Each row, then roughly how far along a hidden order it lies, from 0 to 20:
[-12 -11  -3   0   4  10  26  14  38  17   6   5 -15 -20 -12 -15 -12   1
  11   2   7  14  18   5   2   9 -12 -19  -3  -9  -9   1  16   5  -1   8
  10  -4  -7 -17 -11  -5  -2   1  13  19  33  22  12  22  10  -7   3 -14] => 2
[ -2   4   3   3   4   4   6   8  21  19  17  13  13  12   5   1  -7 -12
 -12 -12  -6  -6 -10  -2   2   6   2   2  -4  -6  -6  -7  -7  -6  -4   0
   7   5   4   9   9  15  20   7   8  15  21  10  13  23   8   4  -1  -6] => 4
[  8  13   9   5   6  -7  -6  -9  -1  -7  -3   9   1  -1   3   4  -5  -5
  -4 -14 -13 -11 -14  -8  -9   0  -9 -13  -6 -15 -10 -17  -6  -9  -8   5
  14   4  10  11  -4   6  -6  -6  -6 -12  -9  -1  -6   4  11   3  10   1] => 17
[-12 -23 -21 -18 -19  -8  -3   2   1  -7 -22 -18 -35 -41 -23 -29 -13   2
  14  31  27  32  32  14   7  -2  -5  -6   3   6  13   6  36  23  10   2
 -13 -26 -23 -45 -39 -32 -22  -7   0   1   4   3  -8 -19 -17 -23 -15  -8] => 13
[ 18  27  14   4   8   2   1   2  10  19  22  21  36  36  25  26  22  19
   7  -2  -7 -10 -10  -1   6  15  15  23  18  10   6   5  -1  -4  -2  -2
   3  12  13  21  24  24  26  12  16  13  12   6  12  24  20  26  36  38] => 0
[-19 -39 -31 -25 -45 -23 -21 -10 -15 -25 -26 -25 -38 -35 -25 -36 -27 -27
  -9   0   6  10  18  14  17  30  19  28  28  20  20  26  10  -1 -18 -30
 -45 -49 -38 -63 -46 -38 -19  -1   3   5   4  -3  -9 -21 -17 -21 -14  -7] => 2
[ -1  -5  -1   6  15  13  21  11  25  11  10  10  -4   2   6   8   6   8
   3   2  -1  -5  -9  -8 -12 -13 -11 -21  -8  -5  -3  -5   4   0  -5   1
   1  -2   0  -1   1   5  12   6   8  15  21  18  14  30  11   4   8   1] => 4
[ -9 -17 -12 -10 -14  -4   4   8  20  24  19   9  17   8   3   2  -6  -8
  -8  -7  -5  -4  11   2   3  12   7   7   7   4   3   4   3  -2  -2  -3
  -1  -2  -1  -9  -3   5   9   6   6   7   5  -2  -8 -16 -22 -24 -28 -34] => 13
[  3   1  -2  -2  -4  -9 -15 -12 -15  -8  -1  -3   3   7  -3 -15 -11 -26
 -26 -25 -16 -14  -5   3  11  22  16  14   9   2  -3 -12 -15 -11  -9  -8
  -6  -5  -2 -21  -8 -10 -16  -8  -7  -8  -4   1   3   3   4  -3 -17 -23] => 20

Part 2:
[ 10  -6   1  -3   6  15   3  13   1  -5   0   1  17   2   3   3  -2   5
  -3 -14  16  21  -8   8 -24  -6   2 -23  -1   3  18 -10  -2  -5  -1   3
   0  17   3   3 -10   8   2 -23   6  23] => 19
[  3  10   2   9  15   5   2 -15   7  22  -2  -6  18  -4   3   3  -9   5
   6   2  14 -38  41   8 -42   1   0  32  -7   5 -19  14   4   1   1 -18
  -1  16  -4  -4  17  -8 -10   4 -32  47] => 10
[  0  -1   4   0   1   5  14  29   5  34  -6  -1 -16  -1  -2   4 -17  12
  -1  22   1 -37  48   8  30  -8   9  29 -26  11 -23   9  13  19   0  -1
  -6  -9  18   7  39 -15 -12  -8   1  -7] => 8
[ 11  -4  -6 -37  -8  -4   7  11  -7  18   0  18  33  -1   6   0 -14  11
   3  12 -25 -54   0   5 -17  -9   8 -13 -22   7 -12  10   2  11   0  43
   0  27  -4  15 -32  -8   2 -11  -3 -43] => 11
[ 12  -3  -2 -23   2   0   2  -7  -5  -6  -7   3  33   0  11  -2  -3   2
   1  -7  -6  -3   7   7 -20  -4   5  -2  -7   4 -15   0  -3   5   1  16
   2  33  -3   8 -39  -5   3 -29  29  -3] => 16
[ 14  -7   0   0   7  -2  13  11   2  20   6  13  14  -7   8   0 -12   7
   2  17  -1 -16  36   7  10 -11   6  17 -24   4 -21   6   9   1  -3  58
   7 -13   8  -6  11  -8  -6  -3  30 -10] => 0
[ 18  -3  -3   3   4 -10  19  16   4  25   3  16  10  -5   8  -1 -16   4
   2  28  -7  -7  23   2  15  -4  13  31 -32   8 -28  -1   9  15  -2  45
   2  11   8   1  10 -15  -3  -4  28  -9] => 1
[ 16  -2  -2   5   5   3   2  40  -2  14   3   7  33  -5   8   0 -12  11
   3  12  -5  -7   9   7  -6 -14   6  10 -27   7   2  32   4  11  -4  49
   7  -6  17  -2 -19 -11  -5  -9  16 -33] => 1
[  2   4  -4  -9   4   2   9  -3   1   2   0   1  29   0  -3   4  -7   7
  -1 -13   9 -24  -5   3 -19   0  17  -5  -5   8   6   0 -12   6   3 -30
   0  32   3  10  -6   0  -2   8  23   0] => 20
[ -2  -3  -4   5   7   1  10   6   2  -5  -2  -2   2  -2  -4   2   0   4
  -3 -16  20 -31  -3   2 -41   0  13   2   4   6  -4   6 -10   4  -2 -10
  -4  18   6   1  24   2  -1 -10  29  22] => 20
[  8  -5   0  -5   5  11   5   8   2  -3   0   3  12   2   1   3  -5   7
  -4 -10  15   7 -20   6 -29  -4   6 -20   8   6  19  -7  -4   0   0   6
   0  22   3   6  -6  10   1 -11  22  14] => 20
[ 16  -5  -2   4   6  -2  16  12   3  20   4  13   8  -7   9  -2 -13   4
   3  23   4 -28  32   5   9  -6   9  26 -28   5 -22   1   9   6  -4  44
   4  -3   5  -5  14 -10  -5  -5  28   8] => 0
